Below are the code and all the weights of a small trained network. Each question names an input and a class and asks about switching units off, where a switched-off unit gives its printed mean instead of its output.

import numpy as np


def w(rows, s, z=0):
    codes = np.array(rows[::2]) - 128.0
    scale = np.full(codes.shape[1], s)
    scale[-1] = z or s
    return codes * scale


def norm(h):
    return h / np.sqrt((h * h).mean(-1, keepdims=True) + 1e-5)


def f(y):
    return np.maximum(y, 0)


def log_softmax(a):
    a = a - a.max(-1, keepdims=True)
    return a - np.log(np.exp(a).sum(-1, keepdims=True))


def net(x, mask):
    res = np.array(x, float).reshape(1, 4) / 4 @ E
    u = 0
    for l in range(3):
        y = f(norm(res) @ A[l][:, :-1].T + A[l][:, -1])
        res = res + np.where(mask[u : u + 12], y, B[l][:, -1]) @ B[l][:, :-1]
        u += 12
    return log_softmax(norm(res)[-1] @ U[:, :-1].T + U[:, -1])


A, B = {}, {}
E = w([
[130,132,65,57],'x0',
[248,128,113,74],'x1',
[122,201,149,141],'x2',
[138,134,174,68],'x3',
],0.0014)
A[0] = w([
[94,82,56,117,87],'0.n0',
[70,146,117,122,145],'0.n1',
[109,114,93,84,77],'0.n2',
[110,221,111,55,154],'0.n3',
[34,132,82,104,117],'0.n4',
[120,148,158,181,130],'0.n5',
[124,183,99,115,164],'0.n6',
[111,145,96,201,147],'0.n7',
[124,98,216,152,90],'0.n8',
[58,95,53,96,77],'0.n9',
[155,5,145,140,203],'0.n10',
[107,158,175,70,1],'0.n11',
],0.0025,0.00094)
B[0] = w([
[110,83,66,51,188],'0.n0',
[241,111,126,110,196],'0.n1',
[90,57,117,141,167],'0.n2',
[89,158,149,129,234],'0.n3',
[194,86,129,111,216],'0.n4',
[50,102,81,145,204],'0.n5',
[95,149,183,92,189],'0.n6',
[120,169,187,125,217],'0.n7',
[118,104,91,141,196],'0.n8',
[113,90,56,127,200],'0.n9',
[158,197,109,140,246],'0.n10',
[131,102,251,39,149],'0.n11',
],0.0024,0.0012)
A[1] = w([
[124,131,53,169,189],'1.n0',
[88,98,128,255,90],'1.n1',
[213,122,63,38,116],'1.n2',
[154,76,142,101,95],'1.n3',
[127,173,175,169,160],'1.n4',
[183,111,80,134,1],'1.n5',
[118,116,142,193,94],'1.n6',
[79,88,120,231,91],'1.n7',
[89,176,199,86,166],'1.n8',
[186,200,54,65,137],'1.n9',
[157,99,83,91,155],'1.n10',
[100,155,184,102,102],'1.n11',
],0.0032,0.00095)
B[1] = w([
[92,156,135,43,187],'1.n0',
[72,160,251,136,227],'1.n1',
[104,128,166,238,255],'1.n2',
[160,168,80,116,157],'1.n3',
[69,175,58,106,193],'1.n4',
[134,153,155,88,155],'1.n5',
[45,152,184,166,174],'1.n6',
[123,99,234,143,215],'1.n7',
[162,139,76,99,197],'1.n8',
[132,70,149,188,230],'1.n9',
[109,114,108,198,197],'1.n10',
[126,132,116,47,165],'1.n11',
],0.0026,0.0022)
A[2] = w([
[104,137,75,241,241],'2.n0',
[4,144,128,86,254],'2.n1',
[181,212,205,178,230],'2.n2',
[50,63,25,144,35],'2.n3',
[105,112,170,85,83],'2.n4',
[79,196,38,148,88],'2.n5',
[137,26,44,104,84],'2.n6',
[83,215,141,61,41],'2.n7',
[151,164,17,130,155],'2.n8',
[114,18,178,169,188],'2.n9',
[244,109,145,168,82],'2.n10',
[84,96,73,153,60],'2.n11',
],0.0027,0.00088)
B[2] = w([
[177,121,168,46,225],'2.n0',
[227,124,135,203,250],'2.n1',
[112,62,56,129,241],'2.n2',
[36,6,53,103,184],'2.n3',
[148,147,191,130,154],'2.n4',
[63,145,62,154,154],'2.n5',
[51,150,136,138,182],'2.n6',
[157,124,96,57,172],'2.n7',
[89,198,193,112,163],'2.n8',
[112,249,102,90,217],'2.n9',
[205,54,116,241,188],'2.n10',
[94,20,90,70,158],'2.n11',
],0.0026,0.0023)
U = w([
[240,36,83,240,236],'0',
[9,3,7,114,179],'1',
[183,145,145,6,53],'2',
[21,158,255,233,204],'3',
[84,200,61,103,2],'4',
],0.0079,0.0023)

Each question gives the input, the list of numbers given to net, and the class t.
The units are the neurons (one row each of A and B). Each row of codes is followed by its name. A weight is (code - 128) times the scale printed after its matrix; where a second scale follows, it is the last column's (A, B and U).
mask holds one flag per neuron, layer by layer. A switched-off neuron (its flag False) gives its mean, the last column of its row in B, instead of its output. The means were averaged over made-up inputs and are rounded, as every weight is.
A unit's drop is (log p(t) with every unit on - log p(t) with that unit switched off) / (log p(t) with every unit on - log p(t) with every unit switched off).
The circuit of an input: a set's keep is (log p(t) with only the set's units on - log p(t) with every unit switched off) / (log p(t) with every unit on - log p(t) with every unit switched off). Starting from the 12 units with the biggest drops (on a tie, the unit counted first), units are removed one at a time, each time the one whose removal leaves the highest keep (on an exact tie, the one counted first), for as long as the keep stays at least 0.8.
units of the circuit, in order: the units of the circuit, biggest drop first
most important unit: the unit with the biggest drop
k most important neurons: the k neurons with the biggest drops, biggest first
top k neurons in layer l: the k neurons of layer l with the biggest drops, biggest first
drop when u is switched off: that unit's drop, to one decimal
input [5,2,-1,5], class 0: units of the circuit, in order => (1.n0, 1.n2)
input [8,6,0,7], class 0: units of the circuit, in order => (1.n2, 1.n9, 2.n10, 1.n0)
input [-6,1,7,4], class 4: most important unit => 1.n4
input [3,-6,-2,7], class 2: 4 most important neurons => (0.n11, 1.n2, 1.n9, 2.n2)
input [-6,1,8,6], class 4: top 2 neurons in layer 1 => (1.n4, 1.n7)
input [-1,-4,-6,-8], class 3: 2 most important neurons => (1.n1, 1.n7)
input [3,-4,7,-4], class 4: 2 most important neurons => (1.n2, 2.n7)
input [8,3,7,-8], class 1: top 2 neurons in layer 2 => (2.n9, 2.n3)
input [2,-5,1,3], class 2: top 2 neurons in layer 0 => (0.n1, 0.n11)
input [6,5,-2,8], class 0: 2 most important neurons => (1.n2, 2.n10)
input [3,5,0,3], class 0: drop when 0.n10 is switched off => 0.0
input [-3,-3,-5,7], class 2: drop when 1.n9 is switched off => 0.1
input [-2,4,-1,7], class 0: drop when 2.n10 is switched off => 0.1
input [5,8,0,5], class 0: most important neuron => (1.n2)
input [8,7,-1,4], class 0: drop when 1.n2 is switched off => 0.3
